Below are the code and all the weights of a small trained network. Each question names an input and a target symbol and asks about switching units off, where a switched-off unit gives its printed mean instead of its output.

import numpy as np


def w(rows, s, z=0):
    codes = np.array(rows[::2]) - 128.0
    scale = np.full(codes.shape[1], s)
    scale[-1] = z or s
    return codes * scale


def f(y):
    return y / 2 * (1 + np.tanh(0.7978845608 * (y + 0.044715 * y**3)))


def softmax(a):
    e = np.exp(a - a.max(-1, keepdims=True))
    return e / e.sum(-1, keepdims=True)


def log_softmax(a):
    a = a - a.max(-1, keepdims=True)
    return a - np.log(np.exp(a).sum(-1, keepdims=True))


def net(x, mask):
    ids = ['ΓΛΞΠαβεζηθμστφψω'.index(c) for c in x.split()]
    T = len(ids)
    res = E[ids] + P[:T]
    u = 0
    for l in range(2):
        q, k, v = (res @ M[l].T for M in (Q, K, V))
        z = softmax(np.where(np.tri(T) > 0, q @ k.T / 4**0.5, -1e9)) @ v
        res = res + np.where(mask[u], z, O[l][:, -1]) @ O[l][:, :-1]
        u += 1
        y = f(res @ A[l][:, :-1].T + A[l][:, -1])
        res = res + np.where(mask[u : u + 8], y, B[l][:, -1]) @ B[l][:, :-1]
        u += 8
    return log_softmax(res[-1] @ U[:, :-1].T + U[:, -1])


Q, K, V, O, A, B = {}, {}, {}, {}, {}, {}
E = w([
[170,80,160,125,185,79,107,49],'Γ',
[152,208,144,81,153,123,208,124],'Λ',
[58,155,45,79,34,157,115,93],'Ξ',
[106,140,2,134,76,61,56,10],'Π',
[182,194,108,144,135,245,111,101],'α',
[162,120,85,191,86,188,61,221],'β',
[124,55,119,121,114,103,67,61],'ε',
[93,47,211,124,117,178,138,104],'ζ',
[86,50,140,193,181,103,165,56],'η',
[71,65,137,71,107,163,189,180],'θ',
[160,144,7,44,199,123,140,84],'μ',
[129,180,241,171,152,120,140,195],'σ',
[75,106,127,197,129,77,190,182],'τ',
[67,100,158,125,20,50,60,172],'φ',
[77,160,127,108,136,67,179,45],'ψ',
[174,112,151,75,183,79,102,206],'ω',
],0.022)
P = w([
[231,105,152,150,112,191,207,96],'0',
[201,110,155,133,105,187,192,100],'1',
[173,121,150,120,100,182,173,108],'2',
[149,123,142,111,108,171,157,105],'3',
[129,124,146,105,107,161,148,112],'4',
[114,122,148,100,116,151,135,115],'5',
[95,122,152,94,117,143,129,118],'6',
[81,122,156,94,126,132,119,119],'7',
[65,122,156,93,130,123,111,124],'8',
[52,122,161,90,131,114,101,132],'9',
[36,123,161,88,129,102,92,139],'10',
[25,122,160,88,144,92,84,149],'11',
[16,121,160,85,145,89,79,149],'12',
[4,124,166,85,150,80,67,155],'13',
],0.011)
Q[0] = w([
[185,139,172,108,211,114,129,173],'0.h0',
[99,84,154,41,141,182,130,77],'0.h0',
[249,165,91,126,144,90,19,115],'0.h0',
[133,254,97,179,134,105,154,107],'0.h0',
],0.0072)
K[0] = w([
[224,137,182,107,167,122,152,159],'0.h0',
[41,155,129,52,228,119,90,104],'0.h0',
[254,71,101,115,80,196,124,108],'0.h0',
[193,186,141,147,47,185,201,67],'0.h0',
],0.0066)
V[0] = w([
[103,130,175,204,40,72,211,82],'0.h0',
[164,227,167,73,176,60,185,132],'0.h0',
[168,10,60,82,93,78,224,130],'0.h0',
[127,156,142,47,147,224,111,3],'0.h0',
],0.0053)
O[0] = w([
[148,160,155,190,108,163,254,105,164],'0.h0',
[45,198,154,190,154,164,47,95,115],'0.h0',
[204,80,157,168,123,167,110,171,195],'0.h0',
[89,176,198,93,121,115,74,119,253],'0.h0',
],0.009,0.0029)
A[0] = w([
[177,120,191,230,128,194,38,208,153],'0.n0',
[54,52,185,134,93,167,145,114,72],'0.n1',
[96,2,67,90,151,171,95,214,91],'0.n2',
[24,147,148,243,173,125,240,156,54],'0.n3',
[149,31,192,87,195,84,186,48,3],'0.n4',
[127,85,192,10,177,58,230,141,167],'0.n5',
[134,24,69,110,46,143,166,110,123],'0.n6',
[153,173,24,119,225,245,169,115,133],'0.n7',
],0.0072,0.0055)
B[0] = w([
[231,182,191,163,83,181,171,147,234],'0.n0',
[82,109,182,90,107,79,254,76,200],'0.n1',
[41,153,170,43,140,123,53,122,233],'0.n2',
[56,158,56,83,124,122,57,134,254],'0.n3',
[87,30,60,140,130,86,35,116,190],'0.n4',
[242,119,185,231,173,118,194,164,248],'0.n5',
[4,116,92,112,117,158,15,129,243],'0.n6',
[219,178,107,160,135,79,231,143,198],'0.n7',
],0.0074,0.0062)
Q[1] = w([
[88,10,193,143,81,87,130,145],'1.h0',
[87,118,47,126,72,109,202,67],'1.h0',
[62,152,185,199,63,183,148,251],'1.h0',
[152,92,19,136,73,220,60,198],'1.h0',
],0.012)
K[1] = w([
[63,84,160,132,135,44,64,202],'1.h0',
[54,147,66,104,93,103,144,80],'1.h0',
[96,187,174,235,79,142,138,251],'1.h0',
[166,96,53,118,35,233,73,155],'1.h0',
],0.013)
V[1] = w([
[56,131,90,109,90,84,43,120],'1.h0',
[50,152,214,97,53,83,148,141],'1.h0',
[158,70,191,171,114,135,134,92],'1.h0',
[254,136,115,252,74,150,177,87],'1.h0',
],0.0057)
O[1] = w([
[152,126,56,167,147,83,191,112,182],'1.h0',
[255,30,37,23,90,109,118,113,253],'1.h0',
[140,167,132,98,192,120,93,41,119],'1.h0',
[103,74,77,83,122,23,130,156,32],'1.h0',
],0.008,0.0035)
A[1] = w([
[196,124,195,183,144,170,181,169,136],'1.n0',
[165,111,201,149,112,176,135,166,225],'1.n1',
[155,76,123,118,132,124,171,144,30],'1.n2',
[105,139,134,163,175,117,146,79,3],'1.n3',
[111,130,144,81,143,136,71,102,35],'1.n4',
[113,116,127,132,125,124,206,69,25],'1.n5',
[156,143,144,157,172,71,100,130,130],'1.n6',
[253,171,93,184,140,156,172,147,169],'1.n7',
],0.014,0.0056)
B[1] = w([
[111,76,49,118,126,188,38,184,199],'1.n0',
[123,199,124,144,179,80,205,61,250],'1.n1',
[173,115,94,131,125,114,128,164,156],'1.n2',
[178,140,187,133,162,186,72,173,165],'1.n3',
[110,86,168,116,73,119,108,111,183],'1.n4',
[100,179,171,134,125,76,118,195,179],'1.n5',
[133,161,79,154,46,154,192,135,179],'1.n6',
[125,5,85,120,204,177,110,109,176],'1.n7',
],0.012)
U = w([
[169,126,158,173,94,173,147,100,149],'Γ',
[126,121,137,117,126,131,121,125,52],'Λ',
[83,152,140,51,54,193,102,157,135],'Ξ',
[129,145,84,158,123,72,105,71,83],'Π',
[119,117,136,124,120,133,127,125,70],'α',
[60,99,142,60,108,137,59,178,2],'β',
[74,49,140,120,117,142,74,98,54],'ε',
[141,94,149,132,160,75,146,102,104],'ζ',
[125,102,159,149,157,103,83,162,104],'η',
[155,109,107,105,192,170,149,113,229],'θ',
[149,119,145,93,130,149,163,76,57],'μ',
[109,91,170,85,119,143,157,156,107],'σ',
[60,85,129,161,105,140,180,146,107],'τ',
[189,99,118,98,105,102,110,184,113],'φ',
[185,254,134,95,123,109,173,169,206],'ψ',
[67,106,161,126,122,164,170,93,59],'ω',
],0.0093,0.0058)

Each question gives the input, a string of symbols that net reads in full, and the target symbol t.
The units are the heads (4 rows each of Q, K, V and O) and the neurons (one row each of A and B). Each row of codes is followed by its name. A weight is (code - 128) times the scale printed after its matrix; where a second scale follows, it is the last column's (O, A, B and U).
mask holds one flag per unit, layer by layer, with each layer's heads first. A switched-off unit (its flag False) gives its mean, the last column of its rows in O or B, instead of its output. The means were averaged over made-up inputs and are rounded, as every weight is.
A unit's drop is (log p(t) with every unit on - log p(t) with that unit switched off) / (log p(t) with every unit on - log p(t) with every unit switched off).
The circuit of an input: a set's keep is (log p(t) with only the set's units on - log p(t) with every unit switched off) / (log p(t) with every unit on - log p(t) with every unit switched off). Starting from the 12 units with the biggest drops (on a tie, the unit counted first), units are removed one at a time, each time the one whose removal leaves the highest keep (on an exact tie, the one counted first), for as long as the keep stays at least 0.8.
units of the circuit, in order: the units of the circuit, biggest drop first
unit that matters most: the unit with the biggest drop
k most important neurons: the k neurons with the biggest drops, biggest first
k most important neurons of layer l: the k neurons of layer l with the biggest drops, biggest first
input σ ζ β Γ σ σ β μ φ α σ η τ σ, target β: 2 most important neurons => (0.n3, 0.n0)
input α μ σ θ μ ψ ζ μ, target Ξ: 2 most important neurons => (1.n1, 1.n4)
input ψ α σ Ξ σ α ω α Ξ μ β α, target β: 3 most important neurons of layer 1 => (1.n1, 1.n6, 1.n4)
input ζ α Π ζ α, target ψ: units of the circuit, in order => (0.n7)
input ψ Γ σ α φ ζ Π ω, target θ: 3 most important neurons of layer 1 => (1.n1, 1.n0, 1.n7)
input β β Ξ ω ψ β Λ μ Ξ β ζ, target ζ: 2 most important neurons => (0.n1, 1.n1)
input Λ μ α τ ω β η Γ ζ ε σ Λ τ ω, target ψ: 4 most important neurons => (1.n1, 0.n0, 0.n3, 0.n1)
input Λ Λ Λ Λ ζ Γ θ μ θ τ ω Λ, target β: 2 most important neurons of layer 0 => (0.n7, 0.n0)
input Λ η φ τ φ Ξ ζ, target φ: units of the circuit, in order => (1.h0, 1.n2, 0.h0)
input β α σ μ Λ ψ τ σ α η β Γ Π σ, target Ξ: units of the circuit, in order => (0.h0, 0.n3, 1.h0, 1.n1)
input β α Γ Λ φ Π ω θ, target ω: 2 most important neurons of layer 0 => (0.n2, 0.n5)
input σ μ Ξ ε α μ ζ, target μ: units of the circuit, in order => (1.n1, 1.h0, 0.n1)
input μ τ ε, target ε: 2 most important neurons => (1.n1, 1.n4)
input ζ ψ ε, target ε: 2 most important neurons => (1.n1, 0.n6)
input μ ω Λ Λ α μ, target ψ: units of the circuit, in order => (0.n7)
input β α ψ Γ Λ ε φ θ θ, target φ: units of the circuit, in order => (1.h0, 1.n2)
input Λ ε σ Γ μ Λ Π η Λ, target Ξ: units of the circuit, in order => (0.h0, 1.n1)
input Λ τ τ Λ α β ζ, target ζ: units of the circuit, in order => (1.h0, 0.n5, 1.n1, 0.h0)
input θ β ψ Ξ Γ Λ α β β β, target β: 2 most important neurons => (0.n7, 1.n6)
input μ η α α α, target Ξ: 2 most important neurons => (0.n0, 0.n5)
input ω ζ β α Π σ ε μ ζ Ξ θ, target θ: unit that matters most => 1.h0
input Λ ζ α ζ β θ, target θ: units of the circuit, in order => (1.n1, 0.n5, 1.n0)
input ψ σ ζ, target ψ: 2 most important neurons of layer 0 => (0.n1, 0.n3)
input β ε φ Γ τ θ, target τ: 2 most important neurons of layer 0 => (0.n3, 0.n1)
input σ α β β α σ Λ τ β θ, target τ: units of the circuit, in order => (0.h0, 0.n3, 1.h0)
input α α θ μ μ Ξ Γ ψ ζ Π α Λ, target θ: units of the circuit, in order => (0.n5, 1.n7)
input ψ μ Λ, target θ: units of the circuit, in order => (1.n7)
input ω α τ ζ Γ η Λ Λ Γ Λ Ξ Π ω, target ψ: 2 most important neurons of layer 0 => (0.n5, 0.n4)
input β φ Ξ β, target ψ: 4 most important neurons => (1.n1, 0.n0, 1.n0, 1.n7)
input μ α τ Γ ζ, target τ: 2 most important neurons of layer 0 => (0.n6, 0.n3)
